Below is a small trained network, with its code and all its weights. Each question gives an input and a class and asks what happens when units are switched off, that is, made to give their printed mean instead of their output.

import numpy as np


def w(rows, s, z=0):
    codes = np.array(rows[::2]) - 128.0
    scale = np.full(codes.shape[1], s)
    scale[-1] = z or s
    return codes * scale


def norm(h):
    return h / np.sqrt((h * h).mean(-1, keepdims=True) + 1e-5)


def f(y):
    return np.maximum(y, 0)


def log_softmax(a):
    a = a - a.max(-1, keepdims=True)
    return a - np.log(np.exp(a).sum(-1, keepdims=True))


def net(x, mask):
    res = np.array(x, float).reshape(1, 2) / 4 @ E
    u = 0
    for l in range(2):
        y = f(norm(res) @ A[l][:, :-1].T + A[l][:, -1])
        res = res + np.where(mask[u : u + 5], y, B[l][:, -1]) @ B[l][:, :-1]
        u += 5
    return log_softmax(norm(res)[-1] @ U[:, :-1].T + U[:, -1])


A, B = {}, {}
E = w([
[101,38,97,85,205],'x0',
[133,186,103,2,165],'x1',
],0.002)
A[0] = w([
[143,75,129,245,107,105],'L0N0',
[128,2,93,143,208,20],'L0N1',
[133,150,148,102,159,124],'L0N2',
[127,50,166,171,126,2],'L0N3',
[153,12,111,91,221,40],'L0N4',
],0.0075,0.0019)
B[0] = w([
[71,117,174,57,72,254],'L0N0',
[255,141,137,221,161,226],'L0N1',
[174,138,66,135,84,159],'L0N2',
[148,203,97,210,213,189],'L0N3',
[5,137,136,49,109,222],'L0N4',
],0.0093,0.0062)
A[1] = w([
[224,132,86,148,113,79],'L1N0',
[110,69,175,123,77,63],'L1N1',
[212,151,86,154,119,72],'L1N2',
[230,110,149,254,202,77],'L1N3',
[78,88,93,96,162,2],'L1N4',
],0.015,0.00098)
B[1] = w([
[200,172,135,149,115,194],'L1N0',
[79,164,180,124,129,201],'L1N1',
[192,143,134,131,126,201],'L1N2',
[70,102,36,249,160,255],'L1N3',
[137,89,75,72,111,177],'L1N4',
],0.018,0.0067)
U = w([
[33,171,248,126,107,213],'0',
[248,175,147,155,114,206],'1',
[80,102,62,242,164,196],'2',
[113,71,53,42,119,192],'3',
[137,78,172,135,140,3],'4',
[134,95,164,131,149,10],'5',
],0.013,0.0052)

Each question gives the input, the list of numbers given to net, and the class t.
The units are the neurons (one row each of A and B). Each row of codes is followed by its name. A weight is (code - 128) times the scale printed after its matrix; where a second scale follows, it is the last column's (A, B and U).
mask holds one flag per neuron, layer by layer. A switched-off neuron (its flag False) gives its mean, the last column of its row in B, instead of its output. The means were averaged over made-up inputs and are rounded, as every weight is.
A unit's drop is (log p(t) with every unit on - log p(t) with that unit switched off) / (log p(t) with every unit on - log p(t) with every unit switched off).
The circuit of an input: a set's keep is (log p(t) with only the set's units on - log p(t) with every unit switched off) / (log p(t) with every unit on - log p(t) with every unit switched off). Starting from all 10 units, units are removed one at a time, each time the one whose removal leaves the highest keep (on an exact tie, the one counted first), for as long as the keep stays at least 0.8.
units of the circuit, in order: the units of the circuit, biggest drop first
most important unit: the unit with the biggest drop
top k neurons: the k neurons with the biggest drops, biggest first
top k neurons in layer l: the k neurons of layer l with the biggest drops, biggest first
drop when u is switched off: that unit's drop, to one decimal
input [-1,1], class 1: top 4 neurons => L0N0; L0N4; L0N1; L0N3
input [-7,1], class 1: units of the circuit, in order => L0N4; L0N1; L1N3
input [7,2], class 3: top 2 neurons in layer 0 => L0N4; L0N0
input [-6,8], class 1: top 2 neurons => L0N4; L0N0
input [-6,7], class 1: top 3 neurons => L0N0; L0N4; L0N1
input [-5,8], class 1: top neuron => L0N4
input [-7,-1], class 0: top 2 neurons => L0N1; L1N3
input [0,-6], class 0: top 2 neurons => L0N0; L1N3
input [-1,3], class 1: top 4 neurons => L0N0; L0N4; L0N1; L0N3
input [-6,1], class 1: top 3 neurons => L0N0; L0N4; L0N3
input [-1,2], class 1: top 3 neurons => L0N0; L0N4; L0N1
input [-2,6], class 1: top 2 neurons => L0N4; L0N0
input [-7,5], class 1: top 4 neurons in layer 0 => L0N0; L0N4; L0N1; L0N3
input [2,6], class 3: most important unit => L0N1
input [-2,0], class 0: top 2 neurons => L0N1; L0N3
input [8,8], class 3: drop when L0N4 is switched off => 1.0
input [-7,6], class 1: drop when L0N1 is switched off => 0.4
input [-4,6], class 1: drop when L0N3 is switched off => 0.0
input [3,1], class 3: drop when L1N3 is switched off => 0.4
input [-1,-8], class 0: most important unit => L0N0
input [5,2], class 3: top 2 neurons in layer 0 => L0N4; L0N0
